In the rows, 128 means zero.
Each row has two labels, one from each of two sets.
[123 162  85 139 132  75 110 109 115 105 115 131 135  90 116  98 145 119
 102 108  96 114 130 143 133 143 107 125  90 131 146 100 159 100 124 126
 142 104 121 133 112 149]
K & <48>
[113 172 128 109 130 154  78 125 128 154 102 145 132 128 126 128 108 135
 123 132 116 171 128 119 109 134 129 146  62 130 111 107  50 133 104 184
 103 127 155 120 140  82]
B & <48>
[128 141 143 116 149 158 109 144 157 142  99 145 104 115 137 137  99 140
 118 138 130 195 121 102 142 153 127 144 132 129 112  84 143 147 100 153
 113 116  91 128 152 101]
K & <39>
[112 163 146 114 134 167  68 149 168 137 111 151 133 128 117 145 138 125
 136 121 193 119 139 135  91 141 133 141  66 129 115 126 110 138 101 158
 105 127 115 131 133  97]
B & <48>
[ 87 188 139 139 133 151  87 126 147 128 111 146 107 113 132 138 130 116
  93 113 117 152 116 118 116 157 118 144  90 141 145  86 146 151 107 140
 127  85  78 134 159 128]
K & <51>
[131 152 123 133 134  95 113 123 117 107 123 165 136  90 132 100 134 122
 119 114 104 110  85 149 116 133  99 136  87 134 127 108 172 133 117 135
 143  99 119 135 128 152]
K & <48>
[133 143 174 119 134 118 123 164 127 130 149 152 108 104 135 113 136 130
  87 115 147 158 122 106 112 144 107  86 147 137 114  92 189 160 116 168
 128  65 105 125 137 128]
K & <48>
[100 151 122 130 132 109 123 125 140 140 116 122 107 105 144 136 137 120
 105 121 119 186 121 127 144 143 118 122 134 132 130  93 129 149 128 138
 142  82  97 129 120 123]
K & <40>
[ 97 155 174 116 171 116  97 131 153 113 113 149  91  92 130 134 150 125
 102 112 152 160 133 123 110 138 116 107 137 127 151  90 168 177 113 155
 128  56 100 131 120 141]
K & <48>
[115 163  92 132 132 130 113 139 107 151 100 138 150 115 129 117 107 140
 136 130  97 159 140 128 132 140 122 146 100 128 143 113 111  87 114 115
 108 134 149 130 130  97]
B & <41>
[118 163 149 116 136 136  81 146 156 112 113 148 112 111 123 122 155 153
 101 127 138 140 132 119 117 143 121 130 119 124 115  97 154 165 106 152
 121  79 104 129 138 128]
K & <48>
[ 93 161 141 123 119 169  47 122 171 117 100 127 104  79 119 172 154 115
 138 107 144 112 118 149 108 143 136 129  76 127 117 124 100 170  67 167
 106  95 100 110 115 122]
B & <48>
[ 86 152 124 148 136 151 102 120 144 153 115 127 155 123 120 135 100 134
 120 136 102 150 118 120 128 150 154 140  72 120 133 160 108 118 109 128
 137 135 115 133 141 105]
B & <51>
[109 159 102 140 107 114 149 152 133 152 116 144 143 116 135 119  94 134
  83 140 123 216 120  74 155 147 134 137 157 124 122  87 138 137 129 138
 126  90 101 116 157  96]
K & <51>
[116 161 101 168 142 154  81 122 131 145  97 205 150 111 124 117 142 144
 140 116 111 144 147 143 121 148 124 137  92 144 117 114 118 136 101 148
 117 138 177 122 125 100]
B & <40>
[ 80 159 149 137 124 127 114 117 103 109 111 131 104 100 118 110 154 123
 106  97 132 139 131 135 120 135 107 132 109 125 118 103 164 148 158 138
 135  99 136 130 117 146]
K & <39>
[ 51 151 147 119 137 144  99 134 174 126 116 139 112 101 138 141 167 121
 104 114 173 174 119  94 141 155 149 123 136 122 129 120 136 162 105 151
 121  68  62 139  96 121]
K & <51>
[ 86 182 104 126 134 151  85 124 128 162 101 130 140 126 132 120  89 120
 161 123  85 184  86 109 133 146 127 176  93 114 127 105  73 119 106 123
 120  96 142 119 135  87]
B & <40>
[108 177 104 136 136 132 118 133 131 138 117 123 123 110 129 125 127 135
  99 151 130 171 109 113 131 159 120 143 119 138 123  86 156 157 103 145
 134  80 117 107 145 122]
K & <48>
[106 176 150 158 105 168  84 119 145 123  93 156 139 108 119 135 153 120
 119 108 168  85 135 139  60 128 126 115  85 119 132 124 127 137 102 153
 112 110  92 130 127 117]
B & <48>
[122 163 112 132 149  91 139 144 114 136 127 130 133  85 150 108 162 129
 112 121  90 183 141 127 141 155 116 141 118 120 104  98 182 146 130 146
 150 103 147 122 111 119]
K & <39>
[ 92 147 143 111 139 127 121 113 132 108 114 130  71 113 130 129 158 122
 115  92 140 173 130 128 117 133 113 132 107 131 129  89 162 164 108 154
 148  74 107 122 102 148]
K & <39>
[ 79 131 160 124 135 140  97 124 137 113 118 136  74  96 128 147 172 124
 102 112 163 115 131 145 110 133 112 118 101 126 117 128 143 180 101 137
 115  75  75 141 118 158]
K & <48>
[124 167 161 128 131 134 231 175 168 172 118 127 144 157 141 148  83 131
  95 172 188 252 114  19 136 175 143 160 201 100  99  71 162 153 109 177
 125  46 133 115 193  43]
K & <40>
[ 92 165 144 143 111 146 117 126 153 130 133 144 106 106 134 135 150 140
  74 130 140 195 113  99 164 159 139 124 136 128 128 103 133 138 120 129
 141  66  73 127 139 119]
K & <51>
[ 99 149 151 134 114 170  90 150 153 163 104 147 129 139 114 148 134 140
 110 118 161 134 143 100 141 166 146 130 114 120 129  96  87 149 115 138
 107 105  65 128 133  94]
B & <51>
